Below is a small trained network, with its code and all its weights. Each question gives an input and a class and asks what happens when units are switched off, that is, made to give their printed mean instead of their output.

import numpy as np


def w(rows, s, z=0):
    codes = np.array(rows[::2]) - 128.0
    scale = np.full(codes.shape[1], s)
    scale[-1] = z or s
    return codes * scale


def norm(h):
    return h / np.sqrt((h * h).mean(-1, keepdims=True) + 1e-5)


def f(y):
    return y / 2 * (1 + np.tanh(0.7978845608 * (y + 0.044715 * y**3)))


def log_softmax(a):
    a = a - a.max(-1, keepdims=True)
    return a - np.log(np.exp(a).sum(-1, keepdims=True))


def net(x, mask):
    res = np.array(x, float).reshape(1, 8) / 4 @ E
    u = 0
    for l in range(3):
        y = f(norm(res) @ A[l][:, :-1].T + A[l][:, -1])
        res = res + np.where(mask[u : u + 9], y, B[l][:, -1]) @ B[l][:, :-1]
        u += 9
    return log_softmax(norm(res)[-1] @ U[:, :-1].T + U[:, -1])


A, B = {}, {}
E = w([
[132,94,104,166,153,127,75],'x0',
[83,201,157,105,155,142,83],'x1',
[114,115,101,104,185,126,119],'x2',
[89,189,121,184,193,180,115],'x3',
[114,165,137,109,89,177,160],'x4',
[88,106,89,99,189,152,91],'x5',
[126,114,127,4,145,72,125],'x6',
[146,157,207,106,104,42,36],'x7',
],0.0045)
A[0] = w([
[195,44,87,108,55,137,219,33],'0.n0',
[93,87,79,212,158,209,114,36],'0.n1',
[108,105,96,71,199,112,64,2],'0.n2',
[198,13,71,95,48,127,254,12],'0.n3',
[141,167,174,28,77,72,128,26],'0.n4',
[180,171,181,212,29,118,60,14],'0.n5',
[67,161,136,147,131,200,177,41],'0.n6',
[124,128,130,129,129,126,128,125],'0.n7',
[141,120,123,121,119,106,122,104],'0.n8',
],0.004,0.0029)
B[0] = w([
[80,38,74,79,80,141,184,192],'0.n0',
[208,206,186,49,106,64,196,180],'0.n1',
[97,107,115,115,161,141,46,119],'0.n2',
[91,7,56,67,4,153,236,250],'0.n3',
[212,219,174,112,146,63,210,176],'0.n4',
[45,106,223,188,35,124,46,199],'0.n5',
[126,174,84,128,111,186,143,137],'0.n6',
[139,131,122,126,124,129,123,125],'0.n7',
[61,128,142,129,136,135,152,112],'0.n8',
],0.0034,0.0014)
A[1] = w([
[98,117,102,45,229,99,30,3],'1.n0',
[233,84,154,66,110,13,67,80],'1.n1',
[130,175,173,18,89,70,149,18],'1.n2',
[137,122,115,117,118,126,115,120],'1.n3',
[137,177,188,3,84,62,143,28],'1.n4',
[117,142,146,137,137,179,151,59],'1.n5',
[83,189,116,153,143,238,184,11],'1.n6',
[88,221,185,159,194,105,67,114],'1.n7',
[193,87,103,214,184,105,131,6],'1.n8',
],0.0047,0.0026)
B[1] = w([
[27,82,122,60,201,157,4,192],'1.n0',
[65,213,121,105,138,254,197,246],'1.n1',
[181,167,172,111,159,64,170,167],'1.n2',
[104,123,150,124,135,143,140,126],'1.n3',
[181,188,167,94,162,41,185,194],'1.n4',
[142,140,105,114,105,141,117,113],'1.n5',
[169,218,89,104,121,190,139,180],'1.n6',
[130,19,91,76,74,143,212,252],'1.n7',
[177,147,111,143,166,52,158,112],'1.n8',
],0.0045,0.0025)
A[2] = w([
[145,103,129,120,116,124,94,88],'2.n0',
[138,137,190,205,43,114,58,3],'2.n1',
[105,231,82,156,150,253,180,19],'2.n2',
[157,101,84,224,174,147,145,90],'2.n3',
[135,202,169,51,122,69,143,53],'2.n4',
[202,175,140,177,64,137,194,114],'2.n5',
[114,142,112,127,142,172,133,111],'2.n6',
[132,144,183,192,49,116,60,19],'2.n7',
[119,126,108,110,143,132,145,137],'2.n8',
],0.0057,0.0028)
B[2] = w([
[80,142,116,111,148,155,142,111],'2.n0',
[34,100,234,226,86,191,137,197],'2.n1',
[211,252,98,117,38,217,91,252],'2.n2',
[198,188,172,125,126,33,148,168],'2.n3',
[188,179,186,127,141,37,153,207],'2.n4',
[36,85,77,70,254,162,6,246],'2.n5',
[157,151,134,126,118,136,92,147],'2.n6',
[38,103,220,188,103,177,193,184],'2.n7',
[137,123,143,147,104,128,103,149],'2.n8',
],0.0044,0.0025)
U = w([
[162,197,213,49,130,15,182,165],'0',
[173,241,67,145,106,231,121,169],'1',
[207,123,95,220,195,35,133,5],'2',
[136,9,53,91,47,134,231,139],'3',
[51,87,102,73,223,126,14,121],'4',
[46,99,228,226,75,154,113,144],'5',
],0.012,0.0031)

Each question gives the input, the list of numbers given to net, and the class t.
The units are the neurons (one row each of A and B). Each row of codes is followed by its name. A weight is (code - 128) times the scale printed after its matrix; where a second scale follows, it is the last column's (A, B and U).
mask holds one flag per neuron, layer by layer. A switched-off neuron (its flag False) gives its mean, the last column of its row in B, instead of its output. The means were averaged over made-up inputs and are rounded, as every weight is.
A unit's drop is (log p(t) with every unit on - log p(t) with that unit switched off) / (log p(t) with every unit on - log p(t) with every unit switched off).
The circuit of an input: a set's keep is (log p(t) with only the set's units on - log p(t) with every unit switched off) / (log p(t) with every unit on - log p(t) with every unit switched off). Starting from the 12 units with the biggest drops (on a tie, the unit counted first), units are removed one at a time, each time the one whose removal leaves the highest keep (on an exact tie, the one counted first), for as long as the keep stays at least 0.8.
units of the circuit, in order: the units of the circuit, biggest drop first
top k neurons: the k neurons with the biggest drops, biggest first
k most important neurons of layer l: the k neurons of layer l with the biggest drops, biggest first
drop when u is switched off: that unit's drop, to one decimal
input [-1,0,-3,-6,-8,-5,-2,7], class 5: units of the circuit, in order : 0.n5, 2.n1
input [1,-2,0,3,-7,-4,-3,-8], class 2: units of the circuit, in order : 2.n3
input [-3,-6,4,-1,-6,3,-4,0], class 2: 4 most important neurons of layer 2 : 2.n3, 2.n7, 2.n1, 2.n2
input [-2,8,4,0,-4,-6,-4,8], class 5: 2 most important neurons of layer 2 : 2.n1, 2.n7
input [1,1,8,-2,3,6,-7,1], class 1: top 3 neurons : 1.n6, 2.n5, 2.n2
input [6,-6,8,-4,0,6,-4,0], class 2: top 4 neurons : 1.n7, 2.n3, 2.n5, 1.n8
input [-5,3,3,-6,-3,-7,-5,4], class 5: top 3 neurons : 0.n5, 2.n1, 0.n1
input [1,-3,-8,2,-8,1,-3,-2], class 2: top 2 neurons : 1.n8, 2.n3
input [8,0,-7,-7,5,8,7,2], class 0: 2 most important neurons of layer 2 : 2.n5, 2.n4
input [5,-8,6,2,0,-4,-3,5], class 5: top 2 neurons : 0.n5, 2.n1
input [8,-8,0,-1,-2,7,-7,-3], class 2: top 2 neurons : 2.n3, 1.n7
input [-3,-3,-6,0,-6,7,-6,0], class 2: top 2 neurons : 1.n8, 2.n3
input [5,3,-6,1,-2,-4,3,2], class 5: drop when 0.n5 is switched off : 2.2
input [5,1,6,-8,-5,-6,-3,7], class 5: drop when 2.n1 is switched off : 0.1
input [4,0,-2,5,-7,1,-4,0], class 2: drop when 1.n5 is switched off : 0.0
input [-8,1,4,-5,-3,-4,-7,1], class 5: most important neuron of layer 1 : 1.n7
